[[113 117 137 106]
 [132 130 108 129]
 [142 142 138 122]
 [124 127 126 115]
 [145 140 135 126]
 [126 131 119 113]
 [146 142 137 122]
 [117 138 129 119]
 [138 138 131 123]]
=>
[[146 142 137 122]
 [145 140 135 126]
 [142 142 138 122]
 [138 138 131 123]
 [132 130 108 129]
 [126 131 119 113]
 [124 127 126 115]
 [117 138 129 119]
 [113 117 137 106]]

[[107 119 135 154 137 107 146]
 [123 122 123 133 137 134 119]
 [121 135 132 138 131 130 132]]
=>
[[123 122 123 133 137 134 119]
 [121 135 132 138 131 130 132]
 [107 119 135 154 137 107 146]]

[[131 127 139 133 150 114 130 133]
 [141 125 134 131 136 117 127 150]
 [132 127 107 121 142 115 123 125]
 [124 120 137 127 113 137 129 139]
 [129 117 110 131 127 127 131 144]
 [149 124 111 132 131 133 128 149]
 [127 137 120 128 121 114 129 109]
 [102 125 123 131 144 120 132 133]]
=>
[[149 124 111 132 131 133 128 149]
 [141 125 134 131 136 117 127 150]
 [132 127 107 121 142 115 123 125]
 [131 127 139 133 150 114 130 133]
 [129 117 110 131 127 127 131 144]
 [127 137 120 128 121 114 129 109]
 [124 120 137 127 113 137 129 139]
 [102 125 123 131 144 120 132 133]]

[[126 120 133]
 [107 123 130]
 [152 121 118]
 [120 115 120]
 [140 137 118]
 [156 143 116]
 [129 139 131]]
=>
[[156 143 116]
 [152 121 118]
 [140 137 118]
 [129 139 131]
 [126 120 133]
 [120 115 120]
 [107 123 130]]

[[137 138 126 119 116 123 135 115 129 129 125 120 141 116 134 132]
 [126 124 130 121 120 119 124 125 125 125 132 118 133 105 138 131]
 [136 136 131 124 118 128 140 122 139 117 121 122 129 125 140 116]
 [118 133 116 130 141 141 128 129 126 134 132 119 138 135 120 125]
 [140 141 134 124 120 131 144 117 126 116 121 122 128 129 135 124]]
=>
[[140 141 134 124 120 131 144 117 126 116 121 122 128 129 135 124]
 [137 138 126 119 116 123 135 115 129 129 125 120 141 116 134 132]
 [136 136 131 124 118 128 140 122 139 117 121 122 129 125 140 116]
 [126 124 130 121 120 119 124 125 125 125 132 118 133 105 138 131]
 [118 133 116 130 141 141 128 129 126 134 132 119 138 135 120 125]]

[[130 124 111 122 117 132 135 145 138 129 127 130 128 124]
 [133 126 128 129 122 134 135 124 127 138 126 136 134 120]
 [129 127 110 126 115 127 142 129 122 134 130 144 117 128]
 [127 134 126 125 132 121 126 105 122 114 120 125 103 129]
 [131 127 140 127 141 124 122 106 119 123 130 124 119 126]]
=>
[[133 126 128 129 122 134 135 124 127 138 126 136 134 120]
 [131 127 140 127 141 124 122 106 119 123 130 124 119 126]
 [130 124 111 122 117 132 135 145 138 129 127 130 128 124]
 [129 127 110 126 115 127 142 129 122 134 130 144 117 128]
 [127 134 126 125 132 121 126 105 122 114 120 125 103 129]]

[[126 128 112 124 156]
 [130 130 127 127 129]
 [128 129 128 128 128]
 [124 103 126 140 128]
 [121 127 130 126 130]]
=>
[[130 130 127 127 129]
 [128 129 128 128 128]
 [126 128 112 124 156]
 [124 103 126 140 128]
 [121 127 130 126 130]]

[[122 131 128 126 123 121 130 119 133 124 121 106]
 [132 124 138 136 133 132 126 121 130 136 126 127]
 [130 121 128 125 130 117 126 131 128 143 133 117]
 [125 129 134 119 140 122 122 131 129 138 139 118]
 [124 133 129 130 123 134 130 131 141 131 128 147]
 [129 131 122 128 122 130 127 114 135 112 118 138]]
=>
[[132 124 138 136 133 132 126 121 130 136 126 127]
 [130 121 128 125 130 117 126 131 128 143 133 117]
 [129 131 122 128 122 130 127 114 135 112 118 138]
 [125 129 134 119 140 122 122 131 129 138 139 118]
 [124 133 129 130 123 134 130 131 141 131 128 147]
 [122 131 128 126 123 121 130 119 133 124 121 106]]
